After every row comes roughly how far along a hidden order it lies, from 0 to 12.
In the rows, 100 means zero.
[111 119 100  96 106  82 116  93 100 180 103  89 101 114  84 102 107 142
 101  87 139 107 109  97  96 100  85  53 105  96 107 142 135 102  99  92
 108  77] : 0
[116  77  96 104  99  99  78 100 103  47  94 101  99  76 110  99  88  56
 100  80  91 118  94 110 101 100 124 124  91 108  93  52  81  96  99  95
  99 104] : 9
[ 99  92 101  99 101 106  97 108  98  86 110  98  97  87 114  99 101  94
 104  90  96  86  99  89 101 116  95 109  83 102  94  82  87  98  99 104
  99 109] : 6
[109 112 104  92  98 109  99 103 101 171  97  84  98 104  99 106  93 119
 101  99 107  92 100  93 100 107 108  97 108  93  91 149 112 101 104  97
 107  93] : 2
[111  99  99  96 102 101  92  95 101 141  89  84  99 101  95 110  89  94
  98  59 113  94 103  92 101  96 110  87 129  93  92 115 107  99 103  88
 123  87] : 3
[ 96  83  93 110 103 104  82  98  98  29 102 114  91  82 118 103 109  41
  99  51  82  85 100 102 104  97 110 116 107 101 108  50  39  95  94  94
 113 114] : 11
[124  95 109  83  93 109 108 107 106 125  89  61  99  96  82  90 103 115
  95 146 104 117  95 114 101 115  73 124  83 105 110 159 132 106 114 102
  82  88] : 3
[105  84  94 112 104 107  72 103 103  41 106 114  90  80 124  99 107  34
 108  69  93 100  95 109 103 111 128 127  76 108  95  13  50  93  91  95
 102 111] : 12
[113  90 106  95  90 106  99 108  99 104  95  91 104  87 102  98  96 101
  87 154  82 122  93  94  96 102  95 118 110 100  87 142  81 102 104 103
  92 105] : 6
[116  89  93  99 100  94  88  94 101  77  92 107  89  85 116 102  99  67
 106  53  83 106 104 118 103  90 122  99 105 101 107 112  97 101 100  87
 106 109] : 7
[107 118 104  91 100 108  96 101 101 180  94  77 101 112  94 109  83 126
  99  89 112  95 100  85 102 104 106  89 116  91  89 142 117 100 105  96
 114  88] : 0
[ 92 116 105  95  99 120 104 107  99 164 101  90  98 111 106 108  90 112
 102 103  90  71  98  83 101 109 103 111 111  90  81 116 100  99 102 104
 109 104] : 2
[107  87  96 100  98 100  90 105 100  50 103 111  95  76 115  94 103  74
 109  83  99 117  96 114 103 102 119 111  64 109  97  72  87  98  98  97
  90 114] : 8
[128  87 100 115 107  80  89  98 106  74 100 104 106  80 103  95 106  58
  90 140 110 130  97 105  89 119  97 108  78 113  93  33  74  93  95 100
  95  84] : 11
[107 108 105  90  97 116  96 107 101 158  97  79  96 104 105 105  92 119
 101 104 100  88  97  92 102 110 109 113 111  93  82 132 109 100 105 100
 106  98] : 3
[ 98 101  95 100 107 106  85  93 100  92  94 102  95 102 110 109  89  82
 103  41  81  73 104  95 105  97 109 102 128  93  98  87  91  97 101  94
 122 105] : 4
[ 88 103 102  97 101 111  95 110  97  93 110  99  97  93 117 101  97  99
 105  83  89  84  99  82 101 115  99 112  84 100  88  86  88  97  99 105
 100 114] : 5
[116  92  94  99  99 102  86 102 103  90  97  90  89  89 117 101 100  74
 109  57 104 107  99 114 105 100 125  98  89 102 104 112  94 100  98  89
 102 103] : 7
[101 106 100  94 103 110  99  99  98 141  97  87  96 102  98 108  96 112
 102  62 111  84 104  90 103 104 100  89 121  92 102 128 109  99 102  93
 116  95] : 2
[ 87 100 104 111 103  96  95 106  98  56 115 109 106  92 118  98 103  88
  95 140  76  91  98  76  93 126  86 113  82 104  84  48  63  96  95 115
  96 109] : 7
[111  93 103  95  94 102 100 108  98 114 103  90  97  86 107  97 102 102
 101 115 107 112  96  99 100 107 105 105  89 102  91 120  97 100 101  98
  94 103] : 6
[ 88 113 110  93  93 127 102 115  97 149 105  94  99 109 108 103  96 128
  98 137  81  81  93  80 100 113  93 122 100  91  78 143  87 101 104 112
  98 111] : 2
[ 85  89 102 107 100 102  94 104  95  40 105 110 105  86 117 101 100  76
  93 113  67  87 100  84  98 110  90 117 103 101  89  62  61  96  97 108
 100 118] : 8
